[[150 125 132 130 134 134]
 [132 125 132 130 128 130]
 [132 125 139 133 128 129]
 [125 132 132 119 128 134]
 [130 125 132 130 143 134]
 [132 125 131 130 128 130]
 [145 126 132 130 126 126]
 [137 145 132 130 129 147]
 [126 125 125 130 127 130]
 [132 125 132 131 128 130]]
=>
[[132 125 132 131 128 130]
 [150 125 132 130 134 134]
 [132 125 132 130 128 130]
 [132 125 139 133 128 129]
 [125 132 132 119 128 134]
 [130 125 132 130 143 134]
 [132 125 131 130 128 130]
 [145 126 132 130 126 126]
 [137 145 132 130 129 147]
 [126 125 125 130 127 130]]

[[107 122 125 127 130 116 126 125 127 121 123 127]
 [111 122 123 127 128 120 124 125 125 123 123 126]
 [112 120 125 127 127 123 123 125 126 124 123 126]
 [113 121 123 127 127 122 123 125 125 124 123 126]
 [110 120 125 127 128 122 124 125 126 124 123 127]
 [149 121 129 128 124 131 129 126 127 131 128 128]
 [149 125 126 128 121 132 129 126 126 131 128 127]]
=>
[[149 125 126 128 121 132 129 126 126 131 128 127]
 [107 122 125 127 130 116 126 125 127 121 123 127]
 [111 122 123 127 128 120 124 125 125 123 123 126]
 [112 120 125 127 127 123 123 125 126 124 123 126]
 [113 121 123 127 127 122 123 125 125 124 123 126]
 [110 120 125 127 128 122 124 125 126 124 123 127]
 [149 121 129 128 124 131 129 126 127 131 128 128]]

[[113 128 129 128 122 124 130 140 127 120 115 116 127 127 125 142]
 [113 126 126 128 136 130 126 146 131 115 113 113 127 127 133 150]
 [127 130 130 128 117 126 132 126 139 129 125 134 130 130 130 124]]
=>
[[127 130 130 128 117 126 132 126 139 129 125 134 130 130 130 124]
 [113 128 129 128 122 124 130 140 127 120 115 116 127 127 125 142]
 [113 126 126 128 136 130 126 146 131 115 113 113 127 127 133 150]]

[[123 139 137 122 114 105 133 126]
 [137 129 136 119 114 140 139 139]
 [135 106 139 123 115 135 119 119]
 [139 129 137 117 113 140 138 141]
 [119 131 142 143 119 123 145 137]
 [121 127 108 117 113 132 118 137]
 [126 147 138 119 114 107 132 127]]
=>
[[126 147 138 119 114 107 132 127]
 [123 139 137 122 114 105 133 126]
 [137 129 136 119 114 140 139 139]
 [135 106 139 123 115 135 119 119]
 [139 129 137 117 113 140 138 141]
 [119 131 142 143 119 123 145 137]
 [121 127 108 117 113 132 118 137]]

[[117 130 125 130 131 122]
 [131 122 127 123 127 123]
 [130 126 135 141 138 131]
 [115 131 129 140 127 131]
 [110 121 119 121 118 125]
 [125 122 129 118 129 130]
 [156 134 134 117 135 134]
 [130 132 129 150 135 128]
 [123 133 134 130 136 131]]
=>
[[123 133 134 130 136 131]
 [117 130 125 130 131 122]
 [131 122 127 123 127 123]
 [130 126 135 141 138 131]
 [115 131 129 140 127 131]
 [110 121 119 121 118 125]
 [125 122 129 118 129 130]
 [156 134 134 117 135 134]
 [130 132 129 150 135 128]]

[[118 130 121 117 129 128 118 130 126 128 119 112 126 114 134]
 [156 111 119 148 154 126 142 143 128 132 143 157 137 140 136]
 [127 126 129 136 129 124 132 121 130 130 132 141 128 143 116]]
=>
[[127 126 129 136 129 124 132 121 130 130 132 141 128 143 116]
 [118 130 121 117 129 128 118 130 126 128 119 112 126 114 134]
 [156 111 119 148 154 126 142 143 128 132 143 157 137 140 136]]
---
[[130 124 130 122 123]
 [139 126 107 124 137]
 [132 119 124 110 119]]
=>
[130 126 124]

[[130 134 133]
 [153 119 131]
 [144 118 128]
 [130 121 129]]
=>
[130 119 128]

[[134 110 122]
 [113 141 134]
 [148 139 119]
 [142 118 112]
 [103 115 124]]
=>
[134 141 119]

[[117 144 102]
 [110 148 109]]
=>
[117 148]

[[126 123 103]
 [114 155 138]]
=>
[126 155]

[[133 155 129]
 [131 148 130]]
=>
[133 148]

[[115 128 128]
 [130 126 105]
 [138 116 126]]
=>
[115 126 126]

[[119 122 131 147]
 [121 122 132 121]
 [126 125 152 137]
 [129 122 129 113]]
=>
[119 122 152 113]

[[146 127 144]
 [133 104 151]
 [113 128 128]
 [139 131 157]]
=>
[146 104 128]
